Here is a tiny trained network, its code and every weight. The questions are about switching its units off for an input and a class, where a switched-off unit gives its printed mean instead of its output.

import numpy as np


def w(rows, s, z=0):
    codes = np.array(rows[::2]) - 128.0
    scale = np.full(codes.shape[1], s)
    scale[-1] = z or s
    return codes * scale


def norm(h):
    return h / np.sqrt((h * h).mean(-1, keepdims=True) + 1e-5)


def f(y):
    return np.maximum(y, 0)


def log_softmax(a):
    a = a - a.max(-1, keepdims=True)
    return a - np.log(np.exp(a).sum(-1, keepdims=True))


def net(x, mask):
    res = np.array(x, float).reshape(1, 3) / 4 @ E
    u = 0
    for l in range(2):
        y = f(norm(res) @ A[l][:, :-1].T + A[l][:, -1])
        res = res + np.where(mask[u : u + 6], y, B[l][:, -1]) @ B[l][:, :-1]
        u += 6
    return log_softmax(norm(res)[-1] @ U[:, :-1].T + U[:, -1])


A, B = {}, {}
E = w([
[23,133,122,163,255,151],'x0',
[126,221,160,97,157,110],'x1',
[40,127,160,196,146,66],'x2',
],0.0075)
A[0] = w([
[59,181,44,173,167,135,135],'L0N1',
[101,221,177,47,100,56,63],'L0N2',
[121,100,154,202,138,1,50],'L0N3',
[103,31,73,99,106,59,4],'L0N4',
[109,121,188,137,22,122,24],'L0N5',
[139,30,71,148,89,73,114],'L0N6',
],0.0098,0.0029)
B[0] = w([
[147,78,127,109,78,67,255],'L0N1',
[116,83,53,240,130,64,234],'L0N2',
[244,96,232,115,116,252,229],'L0N3',
[144,141,112,200,181,96,187],'L0N4',
[65,129,209,2,67,72,207],'L0N5',
[78,214,52,165,194,61,243],'L0N6',
],0.0094,0.0052)
A[1] = w([
[74,136,253,133,114,157,220],'L1N1',
[83,51,157,34,110,85,248],'L1N2',
[132,151,53,199,131,75,184],'L1N3',
[27,79,145,133,186,159,132],'L1N4',
[172,150,81,97,135,215,186],'L1N5',
[97,135,107,197,132,116,181],'L1N6',
],0.011,0.0018)
B[1] = w([
[145,47,94,100,181,192,192],'L1N1',
[112,245,227,45,73,173,215],'L1N2',
[146,125,153,242,151,101,254],'L1N3',
[126,178,101,80,15,92,198],'L1N4',
[114,7,185,177,133,167,186],'L1N5',
[173,112,110,172,147,87,199],'L1N6',
],0.011,0.008)
U = w([
[130,82,88,206,144,3,179],'0',
[72,155,128,53,61,37,204],'1',
[145,19,166,159,160,185,164],'2',
[116,146,155,176,156,123,218],'3',
[84,178,69,130,189,142,4],'4',
[79,159,61,101,205,112,4],'5',
],0.013,0.0048)

Each question gives the input, the list of numbers given to net, and the class t.
The units are the neurons (one row each of A and B). Each row of codes is followed by its name. A weight is (code - 128) times the scale printed after its matrix; where a second scale follows, it is the last column's (A, B and U).
mask holds one flag per neuron, layer by layer. A switched-off neuron (its flag False) gives its mean, the last column of its row in B, instead of its output. The means were averaged over made-up inputs and are rounded, as every weight is.
A unit's drop is (log p(t) with every unit on - log p(t) with that unit switched off) / (log p(t) with every unit on - log p(t) with every unit switched off).
The circuit of an input: a set's keep is (log p(t) with only the set's units on - log p(t) with every unit switched off) / (log p(t) with every unit on - log p(t) with every unit switched off). Starting from all 12 units, units are removed one at a time, each time the one whose removal leaves the highest keep (on an exact tie, the one counted first), for as long as the keep stays at least 0.8.
units of the circuit, in order: the units of the circuit, biggest drop first
most important unit: the unit with the biggest drop
top k neurons: the k neurons with the biggest drops, biggest first
k most important neurons of layer l: the k neurons of layer l with the biggest drops, biggest first
drop of u: that unit's drop, to one decimal
input [1,4,-8], class 2: units of the circuit, in order => (L1N5)
input [-5,-4,5], class 1: top 3 neurons => (L0N5 L0N2 L1N3)
input [0,5,-5], class 0: top 3 neurons => (L0N2 L0N3 L1N2)
input [5,1,7], class 2: units of the circuit, in order => (L0N3 L1N1)
input [-5,0,7], class 2: top 4 neurons => (L0N3 L1N1 L0N1 L1N4)
input [6,7,-2], class 0: 2 most important neurons of layer 0 => (L0N5 L0N2)
input [0,4,8], class 2: 2 most important neurons of layer 0 => (L0N3 L0N6)
input [0,-4,7], class 2: top 2 neurons => (L0N3 L0N2)
input [4,3,8], class 2: top 3 neurons => (L0N3 L1N1 L0N5)
input [-8,-7,3], class 1: top 3 neurons => (L0N5 L0N2 L1N2)
input [-3,8,-4], class 0: 2 most important neurons of layer 0 => (L0N2 L0N3)
input [6,5,6], class 1: top 2 neurons => (L1N4 L0N6)
input [4,4,-6], class 2: top 2 neurons => (L0N5 L0N6)
input [8,3,6], class 1: most important unit => L1N4
input [1,1,-4], class 2: top 2 neurons => (L0N5 L0N2)
input [6,8,2], class 0: top 2 neurons => (L0N5 L0N2)
input [8,2,5], class 1: top 2 neurons => (L1N4 L0N1)
input [-1,8,-6], class 0: top 2 neurons => (L0N2 L0N3)
input [-1,5,-2], class 0: drop of L0N2 => 0.3
input [-8,-4,4], class 1: most important unit => L0N5
input [-7,-1,-2], class 1: drop of L0N5 => 0.2
input [-2,0,8], class 2: drop of L0N3 => 1.1
input [-1,2,6], class 2: drop of L0N3 => 0.9
